Below are the code and all the weights of a small trained network. Each question names an input and a target symbol and asks about switching units off, where a switched-off unit gives its printed mean instead of its output.

import numpy as np


def w(rows, s, z=0):
    codes = np.array(rows[::2]) - 128.0
    scale = np.full(codes.shape[1], s)
    scale[-1] = z or s
    return codes * scale


def f(y):
    return np.maximum(y, 0)


def softmax(a):
    e = np.exp(a - a.max(-1, keepdims=True))
    return e / e.sum(-1, keepdims=True)


def log_softmax(a):
    a = a - a.max(-1, keepdims=True)
    return a - np.log(np.exp(a).sum(-1, keepdims=True))


def net(x, mask):
    ids = ['αβδεζθλξπσφψ'.index(c) for c in x.split()]
    T = len(ids)
    res = E[ids] + P[:T]
    u = 0
    for l in range(2):
        q, k, v = (res @ M[l].T for M in (Q, K, V))
        z = softmax(np.where(np.tri(T) > 0, q @ k.T / 3**0.5, -1e9)) @ v
        res = res + np.where(mask[u], z, O[l][:, -1]) @ O[l][:, :-1]
        u += 1
        y = f(res @ A[l][:, :-1].T + A[l][:, -1])
        res = res + np.where(mask[u : u + 8], y, B[l][:, -1]) @ B[l][:, :-1]
        u += 8
    return log_softmax(res[-1] @ U[:, :-1].T + U[:, -1])


Q, K, V, O, A, B = {}, {}, {}, {}, {}, {}
E = w([
[66,104,76],'α',
[195,99,142],'β',
[138,120,140],'δ',
[133,99,89],'ε',
[161,116,129],'ζ',
[106,208,90],'θ',
[102,109,157],'λ',
[122,154,63],'ξ',
[176,141,187],'π',
[170,142,143],'σ',
[3,122,51],'φ',
[81,221,61],'ψ',
],0.015)
P = w([
[58,175,172],'0',
[247,75,35],'1',
[138,141,191],'2',
[132,202,122],'3',
[202,127,37],'4',
[145,143,190],'5',
[142,208,113],'6',
],0.011)
Q[0] = w([
[2,91,154],'L0H0',
[237,141,56],'L0H0',
[241,137,103],'L0H0',
],0.0083)
K[0] = w([
[101,145,177],'L0H0',
[171,126,54],'L0H0',
[6,110,68],'L0H0',
],0.016)
V[0] = w([
[3,61,165],'L0H0',
[188,174,104],'L0H0',
[105,192,190],'L0H0',
],0.005)
O[0] = w([
[81,104,109,1],'L0H0',
[2,131,144,207],'L0H0',
[82,78,175,109],'L0H0',
],0.0076,0.003)
A[0] = w([
[133,123,164,100],'L0N0',
[161,33,113,51],'L0N1',
[97,45,173,2],'L0N2',
[53,152,144,39],'L0N3',
[50,125,151,61],'L0N4',
[92,98,90,65],'L0N5',
[70,129,4,55],'L0N6',
[92,78,163,2],'L0N7',
],0.011,0.0096)
B[0] = w([
[146,124,173,138],'L0N0',
[71,172,104,139],'L0N1',
[252,31,226,128],'L0N2',
[99,241,218,150],'L0N3',
[220,224,121,144],'L0N4',
[56,191,21,134],'L0N5',
[225,70,227,252],'L0N6',
[46,31,233,128],'L0N7',
],0.011,0.0039)
Q[1] = w([
[247,54,217],'L1H0',
[31,214,2],'L1H0',
[23,243,135],'L1H0',
],0.0082)
K[1] = w([
[91,83,214],'L1H0',
[123,210,2],'L1H0',
[95,229,113],'L1H0',
],0.011)
V[1] = w([
[88,224,43],'L1H0',
[82,183,18],'L1H0',
[253,192,112],'L1H0',
],0.005)
O[1] = w([
[115,134,48,166],'L1H0',
[35,204,96,85],'L1H0',
[1,53,175,252],'L1H0',
],0.007,0.003)
A[1] = w([
[9,138,70,50],'L1N0',
[118,156,117,2],'L1N1',
[150,123,106,176],'L1N2',
[176,174,228,49],'L1N3',
[86,242,12,110],'L1N4',
[156,156,93,8],'L1N5',
[20,6,102,174],'L1N6',
[132,1,95,183],'L1N7',
],0.0092,0.0096)
B[1] = w([
[181,12,182,157],'L1N0',
[34,9,240,128],'L1N1',
[204,124,107,201],'L1N2',
[2,83,175,181],'L1N3',
[81,9,41,255],'L1N4',
[178,186,100,128],'L1N5',
[77,250,38,159],'L1N6',
[138,225,150,209],'L1N7',
],0.0084,0.006)
U = w([
[219,255,87,235],'α',
[210,88,135,247],'β',
[186,99,144,138],'δ',
[142,150,76,253],'ε',
[137,140,119,190],'ζ',
[118,57,68,101],'θ',
[133,148,157,40],'λ',
[146,84,147,116],'ξ',
[124,81,205,70],'π',
[115,113,115,109],'σ',
[133,139,158,123],'φ',
[44,204,107,34],'ψ',
],0.014,0.0072)

Each question gives the input, a string of symbols that net reads in full, and the target symbol t.
The units are the heads (3 rows each of Q, K, V and O) and the neurons (one row each of A and B). Each row of codes is followed by its name. A weight is (code - 128) times the scale printed after its matrix; where a second scale follows, it is the last column's (O, A, B and U).
mask holds one flag per unit, layer by layer, with each layer's heads first. A switched-off unit (its flag False) gives its mean, the last column of its rows in O or B, instead of its output. The means were averaged over made-up inputs and are rounded, as every weight is.
A unit's drop is (log p(t) with every unit on - log p(t) with that unit switched off) / (log p(t) with every unit on - log p(t) with every unit switched off).
The circuit of an input: a set's keep is (log p(t) with only the set's units on - log p(t) with every unit switched off) / (log p(t) with every unit on - log p(t) with every unit switched off). Starting from the 12 units with the biggest drops (on a tie, the unit counted first), units are removed one at a time, each time the one whose removal leaves the highest keep (on an exact tie, the one counted first), for as long as the keep stays at least 0.8.
units of the circuit, in order: the units of the circuit, biggest drop first
most important unit: the unit with the biggest drop
top k neurons: the k neurons with the biggest drops, biggest first
top k neurons in layer l: the k neurons of layer l with the biggest drops, biggest first
drop when u is switched off: that unit's drop, to one decimal
input θ ψ ψ π σ, target α: top 2 neurons	L1N4, L1N3
input ε ψ α, target ψ: most important unit	L0N6
input ψ α ψ φ β, target α: units of the circuit, in order	L1N7, L1N4
input ψ ψ ψ ψ ψ ψ, target θ: units of the circuit, in order	L1N4, L1H0, L0N6
input ζ ε σ π ξ, target α: units of the circuit, in order	L0N6, L1N4, L1N7
input ψ ε σ θ ε π α, target α: top 3 neurons	L0N6, L1N6, L1N4
input α π π ε σ ψ, target θ: units of the circuit, in order	L0N6, L1N4, L1H0
input π θ ψ ψ σ, target α: units of the circuit, in order	L1N4, L1N3
input θ α ψ ψ ψ ε σ, target ε: top 2 neurons	L0N6, L1N4
input ε θ ε ε ψ α, target ψ: units of the circuit, in order	L0N6, L1N6
input σ σ ξ ψ β ε, target α: top 3 neurons	L0N6, L1N4, L1N6
input ψ ε θ α, target α: top 3 neurons	L0N6, L1N4, L1N6
input ψ π ε β δ, target α: top 3 neurons	L1N4, L0N6, L1N7
input ψ ε ψ ψ φ, target α: units of the circuit, in order	L0N6, L1N7, L1N6, L1N4
input ψ β α ψ π, target α: top 2 neurons in layer 0	L0N6, L0N1
input ε ζ ψ ζ π, target α: top 4 neurons	L0N6, L1N4, L1N3, L1N0
input θ ψ β ψ ζ, target α: top 3 neurons	L0N6, L1N4, L1N7
input σ π δ ε π π, target π: drop when L0N0 is switched off	0.1
input σ π ψ ψ φ, target α: drop when L1N7 is switched off	0.5
input π δ ψ π ψ, target β: drop when L1N7 is switched off	0.0
